Small tables with named rows and columns. After each table, cells are looked up by row and column.

Table sevipem
	radugof	sove	gep	fet	vab	nezis
voz	-0.418	0.186	-0.038	-0.740	-0.025	-0.808
lovet	0.059	0.116	-0.678	-0.563	-0.183	0.274
lafar	-0.429	-0.419	-0.282	-0.188	-0.171	-0.415
sizopef	-0.129	-0.418	-0.677	-0.299	-0.584	0.359
ganakiv	-0.181	0.014	-0.173	0.490	-0.558	-0.509
rifake	-0.169	0.310	-0.045	0.085	-0.329	0.167
finotem	0.398	-0.268	0.670	-0.285	-0.401	-0.313
mar	-0.783	-0.182	0.143	-0.274	-0.140	0.033
tet	-0.304	-0.286	0.238	-0.485	0.116	0.035
setonib	-0.111	-0.568	-0.284	0.338	0.451	0.190

tet, nezis => 0.035
lafar, gep => -0.282
mar, radugof => -0.783
lovet, vab => -0.183
lovet, radugof => 0.059
lafar, nezis => -0.415
tet, fet => -0.485
sizopef, vab => -0.584
ganakiv, vab => -0.558
rifake, gep => -0.045
sizopef, sove => -0.418
rifake, sove => 0.310
rifake, radugof => -0.169
sizopef, gep => -0.677
mar, nezis => 0.033

dif.tsv
	vip	zos	vilaru	vatu	dafana	vosag	poze	senasar	duvabu
bovuda	20	3	-15	-24	30	41	8	-2	5
nubid	14	35	8	-27	45	4	32	37	26
vadab	27	46	2	31	-30	44	-28	52	-14
mam	-14	30	39	1	-6	-12	17	40	13
pum	14	-41	15	8	38	-12	3	-50	20
madogod	9	13	47	48	-23	0	-14	14	14
kemu	40	64	-11	-18	75	-15	77	50	37
refeva	26	38	27	46	-13	-8	2	41	4
bisikiz	23	48	-2	-18	80	-15	95	39	35
lus	-8	0	42	48	-42	1	-18	14	2

What is the zos of lus in dif? 0
What is the vosag of lus in dif? 1
What is the vip of kemu in dif? 40
What is the poze of nubid in dif? 32
What is the vip of bovuda in dif? 20
What is the poze of mam in dif? 17
Which row has the largest vip? kemu

kom =
	zinozi	nosef	selobu	befe	tak	naku	satuv
fidoku	4748	1406	541	5342	5870	3087	6001
sonagir	2267	4515	6177	5374	5488	4720	5155
rirager	7051	2822	6178	5527	6275	6093	4939
nefu	9249	5935	6897	6480	4722	6026	6538

nefu, selobu => 6897
fidoku, naku => 3087
nefu, satuv => 6538
fidoku, satuv => 6001
fidoku, befe => 5342
sonagir, befe => 5374
rirager, naku => 6093
sonagir, tak => 5488
nefu, nosef => 5935
fidoku, selobu => 541
sonagir, selobu => 6177
nefu, befe => 6480
rirager, befe => 5527
fidoku, nosef => 1406
rirager, satuv => 4939
rirager, nosef => 2822

lem:
columns: bomi, fuz, vus, nekabi, gumut
gaz: [0.389, 0.440, 0.229, 0.565, 0.562]
ranum: [0.506, 0.320, 0.143, 0.616, 0.186]
lefide: [0.239, 0.293, 0.861, 0.665, 0.676]
kekonun: [0.373, 0.189, 0.274, 0.153, 0.797]
samubi: [0.923, 0.503, 0.501, 0.091, 0.171]
kufa: [0.558, 0.139, 0.074, 0.589, 0.102]
raravo: [0.336, 0.696, 0.277, 0.696, 0.169]
kilu: [0.727, 0.636, 0.510, 0.552, 0.204]
kedisof: [0.178, 0.826, 0.456, 0.825, 0.157]
tolupo: [0.186, 0.927, 0.772, 0.251, 0.279]
danesol: [0.815, 0.809, 0.753, 0.211, 0.511]

tolupo, nekabi: 0.251
danesol, nekabi: 0.211
gaz, gumut: 0.562
lefide, bomi: 0.239
raravo, gumut: 0.169
kilu, bomi: 0.727
danesol, bomi: 0.815
raravo, nekabi: 0.696
kedisof, gumut: 0.157
samubi, bomi: 0.923
gaz, bomi: 0.389
ranum, bomi: 0.506
gaz, nekabi: 0.565
kedisof, bomi: 0.178
samubi, gumut: 0.171
Row with the largest bomi: samubi

sefilet:
,rozi,zon,ril,taboted,gino,tapig,mar
malolav,-26295,-14780,73370,-14136,35090,61485,9372
lened,65982,47967,-79265,-15016,57440,-20664,87042
luz,-55757,-22591,55006,1998,-31835,-21639,65787

malolav, taboted => -14136
luz, taboted => 1998
lened, gino => 57440
luz, zon => -22591
malolav, tapig => 61485
luz, tapig => -21639
malolav, rozi => -26295
luz, rozi => -55757
luz, mar => 65787
lened, rozi => 65982
lened, tapig => -20664
malolav, gino => 35090
luz, gino => -31835
lened, taboted => -15016
malolav, zon => -14780

gode =
         fut  fakodoz  futiku  gosi
mikiguv  426       24     496   152
lavep    463       65     806   233
nepi     343      252     424   541
nubove   505      638     188   382
kasodug  493      483     259   800
bima     506      547     151   742
kub      159      488     427   646
tiz       62      225     273   209
giderat  629        9     662   185
funano   616      698     208   357
rodida   594      154     620   169
bunese     8      183     422   262
keso     313      121     323   229

What is the gosi of funano in gode? 357
What is the fakodoz of bima in gode? 547
What is the fut of lavep in gode? 463
What is the fakodoz of lavep in gode? 65
What is the fakodoz of tiz in gode? 225
What is the gosi of kub in gode? 646
What is the fakodoz of bunese in gode? 183
What is the fakodoz of giderat in gode? 9
What is the fut of kub in gode? 159
What is the gosi of giderat in gode? 185
Row with the largest futiku: lavep

tugu =
	vun	sev	lufu	fet	lagu
faso	5959	1817	-11226	47211	-31387
rulo	55074	17728	-22458	-33130	30956
nemif	-30820	32991	-5300	586	53369
kalu	21410	52167	-33516	1484	-1866
bibo	13021	-41793	18435	2640	-50312
tutin	-19448	4472	32814	-12211	-768
vob	5170	-22678	5752	-11895	11668
sop	23863	-21629	5427	-33959	28482
bele	4436	11242	-1728	-3077	10958
gazifun	-4393	30987	-13623	-19250	14302
maf	-20091	3026	32935	-19795	31962
voliro	-16470	-8680	1995	-8670	39785

nemif, sev => 32991
bele, lufu => -1728
tutin, lufu => 32814
nemif, lufu => -5300
nemif, vun => -30820
voliro, fet => -8670
bibo, lufu => 18435
faso, vun => 5959
bele, lagu => 10958
vob, sev => -22678

resubik
|  | figiv | lag | pog | pofego | kad | mulu | fel |
|---|---|---|---|---|---|---|---|
| todom | 211 | 55 | 200 | 234 | 147 | 117 | 241 |
| tuzolez | 154 | 138 | 154 | 149 | 156 | 152 | 152 |
| tulima | 145 | 145 | 147 | 144 | 148 | 147 | 145 |
| sus | 125 | 160 | 135 | 127 | 144 | 143 | 128 |
| lasev | 160 | 151 | 155 | 133 | 159 | 176 | 138 |
| teb | 123 | 151 | 75 | 150 | 92 | 93 | 111 |
| zub | 192 | 103 | 150 | 196 | 148 | 134 | 178 |
| pubuved | 128 | 151 | 109 | 144 | 120 | 117 | 125 |
| lop | 158 | 149 | 184 | 121 | 211 | 200 | 144 |
| riru | 161 | 139 | 179 | 138 | 176 | 179 | 157 |

lag of riru is 139
pog of lop is 184
figiv of tulima is 145
pog of riru is 179
kad of pubuved is 120
mulu of teb is 93
mulu of lop is 200
pog of pubuved is 109
kad of teb is 92
pofego of riru is 138
kad of zub is 148
pog of todom is 200
mulu of todom is 117
kad of riru is 176
fel of teb is 111
figiv of pubuved is 128

